Below are the code and all the weights of a small trained network. Each question names an input and a class and asks about switching units off, where a switched-off unit gives its printed mean instead of its output.

import numpy as np


def w(rows, s, z=0):
    codes = np.array(rows[::2]) - 128.0
    scale = np.full(codes.shape[1], s)
    scale[-1] = z or s
    return codes * scale


def norm(h):
    return h / np.sqrt((h * h).mean(-1, keepdims=True) + 1e-5)


def f(y):
    return y / 2 * (1 + np.tanh(0.7978845608 * (y + 0.044715 * y**3)))


def log_softmax(a):
    a = a - a.max(-1, keepdims=True)
    return a - np.log(np.exp(a).sum(-1, keepdims=True))


def net(x, mask):
    res = np.array(x, float).reshape(1, 6) / 4 @ E
    u = 0
    for l in range(3):
        y = f(norm(res) @ A[l][:, :-1].T + A[l][:, -1])
        res = res + np.where(mask[u : u + 6], y, B[l][:, -1]) @ B[l][:, :-1]
        u += 6
    return log_softmax(norm(res)[-1] @ U[:, :-1].T + U[:, -1])


A, B = {}, {}
E = w([
[79,112,210,116,195],'x0',
[128,131,129,129,129],'x1',
[251,50,133,199,71],'x2',
[128,124,125,128,131],'x3',
[126,128,127,129,126],'x4',
[131,127,127,128,129],'x5',
],0.0022)
A[0] = w([
[151,99,212,173,128,90],'0.n1',
[197,5,227,239,102,242],'0.n2',
[79,242,27,75,73,94],'0.n3',
[140,11,252,221,123,1],'0.n4',
[194,55,164,188,44,86],'0.n5',
[109,30,251,202,140,90],'0.n6',
],0.0038,0.0023)
B[0] = w([
[159,178,178,75,85,140],'0.n1',
[139,221,122,116,35,252],'0.n2',
[253,87,103,51,197,178],'0.n3',
[251,249,134,34,68,164],'0.n4',
[48,215,111,70,202,180],'0.n5',
[211,149,222,79,92,167],'0.n6',
],0.004,0.0046)
A[1] = w([
[110,80,58,137,122,50],'1.n1',
[33,143,17,226,8,13],'1.n2',
[53,106,47,70,170,92],'1.n3',
[49,253,61,34,135,7],'1.n4',
[156,226,63,157,4,200],'1.n5',
[88,215,201,192,25,223],'1.n6',
],0.0037,0.0016)
B[1] = w([
[208,178,139,117,73,115],'1.n1',
[145,132,126,237,2,123],'1.n2',
[172,119,179,133,26,154],'1.n3',
[219,74,123,220,52,160],'1.n4',
[39,53,144,202,101,254],'1.n5',
[108,54,48,129,213,210],'1.n6',
],0.0044,0.0035)
A[2] = w([
[207,194,45,98,60,153],'2.n1',
[216,86,51,69,234,226],'2.n2',
[2,76,179,79,228,6],'2.n3',
[119,201,3,94,130,119],'2.n4',
[201,208,170,47,206,20],'2.n5',
[15,100,200,117,213,43],'2.n6',
],0.0045,0.0024)
B[2] = w([
[103,91,178,114,233,228],'2.n1',
[123,99,82,116,228,255],'2.n2',
[4,206,203,85,219,188],'2.n3',
[148,2,71,145,197,153],'2.n4',
[166,121,107,202,10,194],'2.n5',
[24,161,142,130,154,172],'2.n6',
],0.0044,0.0036)
U = w([
[214,9,16,94,235,252],'0',
[169,27,26,239,3,126],'1',
[8,213,223,21,237,55],'2',
[231,232,243,34,15,49],'3',
],0.0052,0.0015)

Each question gives the input, the list of numbers given to net, and the class t.
The units are the neurons (one row each of A and B). Each row of codes is followed by its name. A weight is (code - 128) times the scale printed after its matrix; where a second scale follows, it is the last column's (A, B and U).
mask holds one flag per neuron, layer by layer. A switched-off neuron (its flag False) gives its mean, the last column of its row in B, instead of its output. The means were averaged over made-up inputs and are rounded, as every weight is.
A unit's drop is (log p(t) with every unit on - log p(t) with that unit switched off) / (log p(t) with every unit on - log p(t) with every unit switched off).
unit that matters most: the unit with the biggest drop
k most important neurons: the k neurons with the biggest drops, biggest first
k most important neurons of layer l: the k neurons of layer l with the biggest drops, biggest first
drop of u: that unit's drop, to one decimal
input [1,-5,6,-2,8,5], class 3: unit that matters most : 2.n2
input [1,-4,4,6,1,-2], class 3: 3 most important neurons of layer 0 : 0.n4, 0.n6, 0.n2
input [0,1,4,4,3,7], class 1: 2 most important neurons of layer 0 : 0.n3, 0.n2
input [0,-7,-3,0,1,7], class 0: 3 most important neurons : 1.n5, 0.n2, 0.n3
input [-1,4,-5,0,-2,-1], class 0: 2 most important neurons : 0.n3, 1.n5
input [0,-7,3,-1,4,-8], class 1: 2 most important neurons of layer 2 : 2.n3, 2.n2
input [0,6,-4,-7,0,-4], class 0: 4 most important neurons : 1.n5, 0.n3, 0.n2, 2.n2
input [-1,-4,3,0,4,-1], class 1: 2 most important neurons : 1.n5, 0.n3
input [0,-7,2,6,-5,5], class 1: 2 most important neurons : 0.n3, 1.n5
input [-1,-5,3,-6,0,-6], class 1: 2 most important neurons : 1.n5, 0.n3
input [-1,4,0,1,3,-1], class 0: 2 most important neurons : 1.n5, 0.n3
input [3,-2,8,-8,5,-6], class 3: 2 most important neurons of layer 0 : 0.n4, 0.n2
input [-3,0,-3,6,-7,4], class 0: drop of 0.n3 : 0.5
input [-1,-4,-4,-6,1,2], class 0: drop of 1.n5 : 0.3
input [-7,-7,-4,-7,-4,1], class 0: drop of 0.n3 : 2.2
input [2,2,6,-3,-5,-1], class 3: drop of 2.n2 : 0.2
